Small tables with named rows and columns. After each table, cells are looked up by row and column.

Zuketus:
	Dor	Gelus	Tef	Koz	Fak
Zov	82	38	29	42	47
Benulet	68	40	37	44	41
Baseton	56	20	52	32	40
Tivubip	74	41	33	40	53
Feno	85	31	24	33	40
Boma	58	28	47	35	44

Benulet, Tef: 37
Baseton, Fak: 40
Feno, Fak: 40
Boma, Tef: 47
Boma, Koz: 35
Tivubip, Gelus: 41
Zov, Dor: 82
Baseton, Koz: 32
Feno, Gelus: 31

Fof
|  | Ditiziv | Bib | Tumunur | Difenu | Rof | Muk | Tupoka |
|---|---|---|---|---|---|---|---|
| Tif | 84.46 | 42.87 | 40.09 | 36.83 | 37.89 | 58.34 | 47.49 |
| Tivune | 52.89 | 23.37 | 78.24 | 39.03 | 50.44 | 97.01 | 39.79 |
| Vef | 61.89 | 56.78 | 46.52 | 39.21 | 51.22 | 35.33 | 49.35 |
| Lisu | 47.91 | 47.36 | 63.54 | 62.06 | 45.43 | 47.54 | 48.05 |
| Dav | 31.28 | 75.90 | 34.86 | 65.49 | 61.18 | 10.98 | 60.06 |
| Surasaf | 27.67 | 53.41 | 67.95 | 54.14 | 70.56 | 72.53 | 56.82 |

Rof of Tif: 37.89
Tumunur of Tif: 40.09
Ditiziv of Lisu: 47.91
Bib of Tif: 42.87
Muk of Tif: 58.34
Rof of Dav: 61.18
Muk of Tivune: 97.01
Difenu of Surasaf: 54.14
Ditiziv of Tivune: 52.89
Difenu of Tivune: 39.03
Tumunur of Surasaf: 67.95
Tumunur of Lisu: 63.54
Bib of Dav: 75.90
Ditiziv of Dav: 31.28
Difenu of Tif: 36.83
Ditiziv of Surasaf: 27.67
Tumunur of Dav: 34.86
Tumunur of Tivune: 78.24

Table Nok
,Tadu,Der,Pov,Tig,Tikeba,Pulenur,Faz,Rivizik,Davukel,Zasoti
Tebif,164,132,142,26,118,83,144,21,163,197
Tomi,101,208,207,173,63,169,207,59,210,206
Zet,129,71,208,98,174,113,22,143,194,83
Nus,62,184,43,174,93,154,152,115,150,209
Loz,181,57,116,156,151,69,88,95,97,139
Fav,111,171,178,18,79,68,203,67,38,153

Nus, Tig: 174
Tomi, Faz: 207
Tomi, Pov: 207
Zet, Davukel: 194
Fav, Tikeba: 79
Zet, Pulenur: 113
Fav, Rivizik: 67
Tebif, Tig: 26
Zet, Tadu: 129
Loz, Der: 57
Fav, Der: 171
Tomi, Davukel: 210
Nus, Zasoti: 209
Loz, Tadu: 181
Zet, Der: 71
Tebif, Tadu: 164
Tomi, Tig: 173

Kere =
|  | Pifu | Fikaler | Doki | Fevu | Zavanam | Bes | Godanug | Zis | Lib | Botaniz |
|---|---|---|---|---|---|---|---|---|---|---|
| Dabu | -22987 | -26198 | 11262 | -273 | -22936 | -57845 | 15867 | 14035 | -5362 | -11295 |
| Zazo | 35056 | -41058 | -16041 | -23736 | -23205 | -43831 | -18423 | 10618 | -11198 | -12469 |
| Sabe | 52058 | -34411 | -30091 | -24701 | -28501 | -41782 | 4832 | 27506 | -21497 | 4908 |

Zazo, Pifu => 35056
Zazo, Doki => -16041
Zazo, Bes => -43831
Dabu, Pifu => -22987
Dabu, Lib => -5362
Sabe, Zavanam => -28501
Zazo, Lib => -11198
Dabu, Zavanam => -22936
Dabu, Zis => 14035
Zazo, Zis => 10618
Row with the largest Godanug: Dabu

Kamidir
         Napugu  Miduva
Tos          35      71
Zokeb       196      69
Notim        51     102
Mabup       139      74
Lomadud      76     116
Vak          49     190
Dugol       205      95
Divofer     156     121
Duto        229       1
Mus          99      86
Bimukir      47      42
Fimib       184     134

What is the Napugu of Duto in Kamidir? 229
What is the Miduva of Mabup in Kamidir? 74
What is the Miduva of Lomadud in Kamidir? 116
What is the Miduva of Fimib in Kamidir? 134
What is the Napugu of Lomadud in Kamidir? 76
What is the Miduva of Duto in Kamidir? 1
What is the Napugu of Divofer in Kamidir? 156
What is the Miduva of Dugol in Kamidir? 95
What is the Napugu of Tos in Kamidir? 35
What is the Napugu of Notim in Kamidir? 51
What is the Miduva of Vak in Kamidir? 190
What is the Napugu of Dugol in Kamidir? 205
What is the Napugu of Bimukir in Kamidir? 47
What is the Miduva of Tos in Kamidir? 71

Teku.tsv
	Povu	Pibalo
Refevo	5077	4111
Gedidu	3536	3345
Soki	4808	6392
Mamum	2251	7604
Tifi	5746	2154
Vadisu	4129	913
Fekale	6977	5722
Lop	4048	2619
Rabarep	7872	3041
Pimo	5151	2484
Gosu	1055	6555
Pabikub	316	1135

Refevo, Povu -> 5077
Tifi, Pibalo -> 2154
Mamum, Pibalo -> 7604
Rabarep, Povu -> 7872
Lop, Pibalo -> 2619
Soki, Povu -> 4808
Refevo, Pibalo -> 4111
Soki, Pibalo -> 6392
Gedidu, Povu -> 3536
Gedidu, Pibalo -> 3345
Mamum, Povu -> 2251
Pabikub, Pibalo -> 1135
Fekale, Povu -> 6977
Pabikub, Povu -> 316
Rabarep, Pibalo -> 3041
Tifi, Povu -> 5746
Vadisu, Pibalo -> 913
Pimo, Povu -> 5151
Lop, Povu -> 4048
Pimo, Pibalo -> 2484

Kekider
|  | Nef | Kefufi | Ramido |
|---|---|---|---|
| Pob | 48.618 | 50.039 | 85.666 |
| Fon | 58.397 | 81.648 | 85.666 |
| Budamen | 42.383 | 2.923 | 22.039 |
| Lutez | 42.605 | 81.648 | 23.503 |
| Nasi | 64.290 | 11.371 | 28.046 |
| Lekavu | 48.325 | 29.763 | 2.277 |
| Dab | 28.674 | 30.354 | 33.915 |
| Fesap | 66.468 | 44.259 | 52.260 |
| Tuva | 37.604 | 7.408 | 60.778 |
| Folem | 66.468 | 64.273 | 4.638 |
| Kave | 53.331 | 76.785 | 73.166 |
| Lop | 10.225 | 53.334 | 33.647 |
| Bas | 64.934 | 11.482 | 5.839 |
| Ful | 33.944 | 32.257 | 77.686 |

What is the Kefufi of Ful in Kekider? 32.257
What is the Ramido of Pob in Kekider? 85.666
What is the Kefufi of Dab in Kekider? 30.354
What is the Kefufi of Lop in Kekider? 53.334
What is the Nef of Bas in Kekider? 64.934
What is the Ramido of Budamen in Kekider? 22.039
What is the Ramido of Fon in Kekider? 85.666
What is the Nef of Fesap in Kekider? 66.468
What is the Kefufi of Budamen in Kekider? 2.923
What is the Kefufi of Folem in Kekider? 64.273
What is the Nef of Nasi in Kekider? 64.290
What is the Kefufi of Fesap in Kekider? 44.259
What is the Nef of Budamen in Kekider? 42.383
What is the Nef of Ful in Kekider? 33.944
What is the Nef of Pob in Kekider? 48.618
What is the Nef of Folem in Kekider? 66.468
What is the Nef of Lekavu in Kekider? 48.325
What is the Kefufi of Bas in Kekider? 11.482

Vibofus
           Fir  Modisar
Sop        431    -5282
Kiluzuv  -9138    -4284
Vol       3392    -1691
Ref      -3783       49
Befed    -7589    -2685
Segovur  -6075     -112
Mamokib   1840      801
Fotidum   2255     -104
Tivovo    6702     2032
Gapos     1546    -5907
Zif      -3660    -6591
Veb      -5927     -720
Lovag    -6801    -1590
Rulip    -3632    -1461

Modisar of Rulip = -1461
Modisar of Gapos = -5907
Fir of Fotidum = 2255
Fir of Sop = 431
Fir of Befed = -7589
Modisar of Vol = -1691

Sig
|  | Nelibip | Puvetur | Nagan | Nelozak | Berusug | Kamokiv |
|---|---|---|---|---|---|---|
| Dofa | 80 | 82 | 13 | 41 | 42 | 69 |
| Maku | 50 | 48 | 23 | 64 | 43 | 19 |
| Naku | 32 | 48 | 57 | 34 | 93 | 55 |
| Mov | 36 | 47 | 76 | 44 | 77 | 37 |
| Kotez | 51 | 56 | 61 | 53 | 60 | 75 |

Naku, Nelibip => 32
Maku, Nelibip => 50
Mov, Berusug => 77
Mov, Puvetur => 47
Mov, Nelibip => 36
Dofa, Puvetur => 82
Dofa, Kamokiv => 69

Gurego:
	Pip	Ges	Kar	Dotosim
Zagip	-335	89	-800	-967
Fadut	-658	-842	-446	-795
Turare	-547	-324	-509	-785
Ropivif	-178	512	-492	-833

Ges of Fadut is -842
Kar of Zagip is -800
Pip of Turare is -547
Pip of Fadut is -658
Dotosim of Ropivif is -833
Ges of Ropivif is 512
Ges of Turare is -324
Ges of Zagip is 89
Dotosim of Turare is -785
Pip of Zagip is -335
Dotosim of Zagip is -967
Pip of Ropivif is -178
Kar of Ropivif is -492
Kar of Fadut is -446
Kar of Turare is -509
Dotosim of Fadut is -795
Which row has the largest Kar? Fadut

Romomub:
	Digekek	Vibat	Fatubuv	Mizoz	Bip	Mulidim	Bet	Bora	Nuvit	Lamosat
Butamu	122	196	198	173	201	126	146	211	200	127
Mopabo	114	106	93	98	102	150	156	58	87	123
Gaso	50	135	102	80	130	148	194	31	92	82
Sus	133	144	142	139	144	138	142	140	142	135
Vek	172	124	134	148	124	140	120	152	136	160
Kep	95	132	115	106	129	145	167	78	110	111
Nus	138	99	93	107	95	150	142	74	90	139
Veb	230	75	99	146	73	148	87	139	104	198
Nasigo	198	157	180	190	161	129	102	234	188	177
Zogodut	151	149	154	154	150	135	131	169	157	147

What is the Digekek of Veb in Romomub?
230
What is the Bet of Sus in Romomub?
142
What is the Bora of Sus in Romomub?
140
What is the Bip of Nus in Romomub?
95
What is the Nuvit of Nus in Romomub?
90
What is the Bora of Veb in Romomub?
139
What is the Lamosat of Mopabo in Romomub?
123
What is the Mizoz of Butamu in Romomub?
173
What is the Lamosat of Butamu in Romomub?
127
What is the Vibat of Veb in Romomub?
75
What is the Bora of Gaso in Romomub?
31
What is the Digekek of Nasigo in Romomub?
198
What is the Bip of Mopabo in Romomub?
102
What is the Vibat of Mopabo in Romomub?
106
What is the Mizoz of Kep in Romomub?
106
What is the Bora of Mopabo in Romomub?
58
What is the Bora of Nus in Romomub?
74
What is the Mizoz of Sus in Romomub?
139
What is the Fatubuv of Gaso in Romomub?
102
What is the Nuvit of Zogodut in Romomub?
157

